Here is a tiny trained network, its code and every weight. The questions are about switching its units off for an input and a class, where a switched-off unit gives its printed mean instead of its output.

import numpy as np


def w(rows, s, z=0):
    codes = np.array(rows[::2]) - 128.0
    scale = np.full(codes.shape[1], s)
    scale[-1] = z or s
    return codes * scale


def f(y):
    return np.maximum(y, 0)


def log_softmax(a):
    a = a - a.max(-1, keepdims=True)
    return a - np.log(np.exp(a).sum(-1, keepdims=True))


def net(x, mask):
    res = np.array(x, float).reshape(1, 8) / 4 @ E
    y = f(res @ A[0][:, :-1].T + A[0][:, -1])
    res = res + np.where(mask, y, B[0][:, -1]) @ B[0][:, :-1]
    return log_softmax(res[-1] @ U[:, :-1].T + U[:, -1])


A, B = {}, {}
E = w([
[133,124,124,124],'x0',
[131,130,129,129],'x1',
[100,164,29,255],'x2',
[128,128,123,130],'x3',
[240,16,152,214],'x4',
[4,3,137,137],'x5',
[93,167,242,204],'x6',
[127,126,132,134],'x7',
],0.0063)
A[0] = w([
[84,77,139,103,105],'n1',
[169,191,140,133,53],'n2',
[62,72,98,158,102],'n3',
[184,196,96,117,83],'n4',
[151,110,146,153,181],'n5',
[105,122,71,169,100],'n6',
[137,104,195,61,112],'n7',
[69,65,114,151,81],'n8',
[154,99,49,107,182],'n9',
[107,139,72,172,64],'n10',
[63,208,174,131,111],'n11',
[114,119,91,199,190],'n12',
[69,179,204,146,134],'n13',
[125,186,142,97,103],'n14',
[123,132,41,48,105],'n15',
[224,37,157,182,55],'n16',
[132,138,162,86,163],'n17',
[2,114,117,89,99],'n18',
[225,22,172,186,4],'n19',
[171,66,181,46,117],'n20',
[170,72,182,21,127],'n21',
[189,62,153,175,101],'n22',
[35,23,127,123,92],'n23',
[127,174,241,211,166],'n24',
[78,47,80,107,96],'n25',
[117,74,190,71,89],'n26',
[222,216,106,102,13],'n27',
[47,42,142,131,76],'n28',
[50,72,173,154,99],'n29',
[56,201,125,48,53],'n30',
[126,107,178,54,95],'n31',
[112,122,158,72,94],'n32',
[158,112,73,108,177],'n33',
[158,104,11,37,132],'n34',
[161,123,190,56,49],'n35',
],0.0078,0.0042)
B[0] = w([
[177,140,124,148,176],'n1',
[207,114,136,121,170],'n2',
[191,152,146,156,188],'n3',
[209,107,159,115,200],'n4',
[65,127,132,58,186],'n5',
[119,187,134,206,171],'n6',
[114,140,97,219,213],'n7',
[193,154,143,133,179],'n8',
[62,106,191,131,213],'n9',
[119,196,108,214,162],'n10',
[118,45,63,72,217],'n11',
[99,170,129,139,216],'n12',
[110,26,113,96,219],'n13',
[145,119,101,122,185],'n14',
[102,43,146,107,207],'n15',
[91,130,54,59,226],'n16',
[99,133,89,151,198],'n17',
[184,129,92,101,222],'n18',
[91,157,9,24,221],'n19',
[93,179,132,209,227],'n20',
[98,186,131,216,249],'n21',
[60,156,20,30,206],'n22',
[216,171,124,108,224],'n23',
[106,3,182,138,254],'n24',
[196,129,182,130,190],'n25',
[137,144,89,184,198],'n26',
[190,117,147,134,213],'n27',
[192,150,135,111,204],'n28',
[215,113,122,122,207],'n29',
[135,140,10,93,227],'n30',
[119,157,100,205,201],'n31',
[109,173,106,165,176],'n32',
[86,114,212,146,199],'n33',
[86,15,211,151,243],'n34',
[134,140,104,197,193],'n35',
],0.0061,0.0052)
U = w([
[126,121,120,145,254],'0',
[94,144,40,61,84],'1',
[122,124,136,150,226],'2',
[255,134,150,135,35],'3',
[77,188,108,251,45],'4',
[75,4,186,142,49],'5',
[107,135,163,123,160],'6',
],0.0098,0.0063)

Each question gives the input, the list of numbers given to net, and the class t.
The units are the neurons (one row each of A and B). Each row of codes is followed by its name. A weight is (code - 128) times the scale printed after its matrix; where a second scale follows, it is the last column's (A, B and U).
mask holds one flag per neuron, in row order. A switched-off neuron (its flag False) gives its mean, the last column of its row in B, instead of its output. The means were averaged over made-up inputs and are rounded, as every weight is.
A unit's drop is (log p(t) with every unit on - log p(t) with that unit switched off) / (log p(t) with every unit on - log p(t) with every unit switched off).
The circuit of an input: a set's keep is (log p(t) with only the set's units on - log p(t) with every unit switched off) / (log p(t) with every unit on - log p(t) with every unit switched off). Starting from the 12 units with the biggest drops (on a tie, the unit counted first), units are removed one at a time, each time the one whose removal leaves the highest keep (on an exact tie, the one counted first), for as long as the keep stays at least 0.8.
circuit, biggest first: the units of the circuit, biggest drop first
most important unit: the unit with the biggest drop
top k neurons: the k neurons with the biggest drops, biggest first
input [-4,-2,6,-7,3,4,-8,1], class 5: top 2 neurons	n34, n9
input [-1,2,8,1,1,-8,1,-2], class 3: circuit, biggest first	n4, n27
input [8,-7,5,5,-8,-3,5,8], class 1: circuit, biggest first	n11, n30
input [7,-4,7,-4,7,8,-7,5], class 3: circuit, biggest first	n25, n23
input [5,7,-6,5,8,8,-3,-6], class 1: top 3 neurons	n19, n22, n16
input [1,4,2,1,-8,2,8,-8], class 1: circuit, biggest first	n30, n11
input [1,-5,6,7,0,4,8,-1], class 5: circuit, biggest first	n24
input [-4,-1,-7,2,8,8,6,4], class 1: circuit, biggest first	n19, n22
input [-4,-6,4,-7,-5,-7,8,8], class 5: top 2 neurons	n24, n13
input [-5,7,-2,-1,7,-7,-8,-3], class 5: circuit, biggest first	n34, n9
input [8,3,-1,-3,4,7,-7,-5], class 3: circuit, biggest first	n23, n25
input [7,5,5,-1,-5,-6,-1,3], class 3: circuit, biggest first	n4, n27
input [5,-5,-4,5,8,2,2,-5], class 1: circuit, biggest first	n19, n22
input [7,-5,4,6,-6,6,6,-3], class 1: circuit, biggest first	n11, n18
input [4,-1,4,4,2,-3,7,-3], class 5: most important unit	n24
input [3,-3,4,2,-4,-7,-6,-2], class 3: top 2 neurons	n4, n27
input [-3,5,-7,-6,-1,-2,8,7], class 5: top 3 neurons	n24, n13, n11
input [-3,-5,3,-4,-6,-7,-8,0], class 5: top 2 neurons	n34, n15
input [8,-7,-6,1,-5,-3,8,-8], class 5: top 3 neurons	n24, n13, n11
input [5,-1,7,-7,-8,-4,5,5], class 1: top 2 neurons	n11, n30
input [4,-4,1,3,8,4,0,-5], class 1: top 3 neurons	n19, n22, n16
input [-1,1,-3,0,4,-3,7,6], class 5: top neuron	n24
